Below is a small trained network, with its code and all its weights. Each question gives an input and a class and asks what happens when units are switched off, that is, made to give their printed mean instead of their output.

import numpy as np


def w(rows, s, z=0):
    codes = np.array(rows[::2]) - 128.0
    scale = np.full(codes.shape[1], s)
    scale[-1] = z or s
    return codes * scale


def norm(h):
    return h / np.sqrt((h * h).mean(-1, keepdims=True) + 1e-5)


def f(y):
    return np.maximum(y, 0)


def log_softmax(a):
    a = a - a.max(-1, keepdims=True)
    return a - np.log(np.exp(a).sum(-1, keepdims=True))


def net(x, mask):
    res = np.array(x, float).reshape(1, 8) / 4 @ E
    u = 0
    for l in range(2):
        y = f(norm(res) @ A[l][:, :-1].T + A[l][:, -1])
        res = res + np.where(mask[u : u + 4], y, B[l][:, -1]) @ B[l][:, :-1]
        u += 4
    return log_softmax(norm(res)[-1] @ U[:, :-1].T + U[:, -1])


A, B = {}, {}
E = w([
[122,118,124,177,107,140,110],'x0',
[131,116,136,134,130,133,152],'x1',
[129,119,118,138,120,124,137],'x2',
[132,124,100,118,124,115,156],'x3',
[130,126,138,131,128,121,125],'x4',
[251,173,87,166,177,172,88],'x5',
[52,254,145,172,195,112,145],'x6',
[133,89,143,166,140,113,139],'x7',
],0.0073)
A[0] = w([
[149,166,119,181,195,205,154,2],'L0N1',
[253,180,127,155,150,153,121,219],'L0N2',
[134,93,111,42,123,137,65,236],'L0N3',
[199,70,89,106,157,254,62,77],'L0N4',
],0.009,0.0017)
B[0] = w([
[133,167,80,63,159,103,60,192],'L0N1',
[158,194,67,84,154,2,166,254],'L0N2',
[87,34,155,191,107,110,133,218],'L0N3',
[157,88,58,151,59,162,206,254],'L0N4',
],0.0083,0.0074)
A[1] = w([
[80,215,61,235,167,201,183,227],'L1N1',
[18,215,159,158,110,121,213,248],'L1N2',
[134,33,202,147,64,173,138,168],'L1N3',
[255,88,113,77,105,115,136,36],'L1N4',
],0.0058,0.0016)
B[1] = w([
[114,103,173,98,140,61,93,200],'L1N1',
[196,136,199,201,140,193,91,236],'L1N2',
[51,117,102,7,156,187,111,253],'L1N3',
[160,109,136,222,98,155,142,218],'L1N4',
],0.012,0.0048)
U = w([
[9,72,120,67,90,243,138,224],'0',
[109,173,249,221,156,200,94,164],'1',
[181,123,34,204,67,150,221,174],'2',
[144,255,73,116,188,96,93,6],'3',
],0.0086,0.0011)

Each question gives the input, the list of numbers given to net, and the class t.
The units are the neurons (one row each of A and B). Each row of codes is followed by its name. A weight is (code - 128) times the scale printed after its matrix; where a second scale follows, it is the last column's (A, B and U).
mask holds one flag per neuron, layer by layer. A switched-off neuron (its flag False) gives its mean, the last column of its row in B, instead of its output. The means were averaged over made-up inputs and are rounded, as every weight is.
A unit's drop is (log p(t) with every unit on - log p(t) with that unit switched off) / (log p(t) with every unit on - log p(t) with every unit switched off).
The circuit of an input: a set's keep is (log p(t) with only the set's units on - log p(t) with every unit switched off) / (log p(t) with every unit on - log p(t) with every unit switched off). Starting from all 8 units, units are removed one at a time, each time the one whose removal leaves the highest keep (on an exact tie, the one counted first), for as long as the keep stays at least 0.8.
units of the circuit, in order: the units of the circuit, biggest drop first
top k neurons: the k neurons with the biggest drops, biggest first
top k neurons in layer l: the k neurons of layer l with the biggest drops, biggest first
drop when u is switched off: that unit's drop, to one decimal
input [-3,7,-8,4,7,1,1,4], class 3: units of the circuit, in order => (L0N4)
input [4,8,5,-4,-8,0,2,-1], class 1: top 2 neurons => (L0N2 L0N4)
input [6,0,6,8,-6,-7,1,-4], class 1: top 4 neurons => (L1N2 L0N4 L0N3 L1N3)
input [-1,2,8,8,8,-1,-5,5], class 0: units of the circuit, in order => (L0N2 L1N3)
input [-8,3,-6,-2,2,-3,4,1], class 1: top 2 neurons => (L1N2 L0N2)
input [7,8,-8,6,-3,0,7,3], class 1: top 2 neurons => (L0N2 L1N2)
input [0,5,0,-2,3,0,8,0], class 1: top 3 neurons => (L1N2 L0N2 L1N3)
input [3,5,-4,5,-8,0,-4,3], class 0: top 2 neurons in layer 0 => (L0N2 L0N1)
input [-6,8,-2,-2,6,-2,3,-6], class 1: drop when L1N2 is switched off => 0.1
input [-2,8,-2,3,-4,-6,8,4], class 1: drop when L1N2 is switched off => 0.2
input [7,7,4,5,-7,-2,-2,3], class 0: drop when L0N2 is switched off => 2.1
input [4,-4,6,-6,-7,2,2,2], class 3: drop when L1N3 is switched off => 0.0
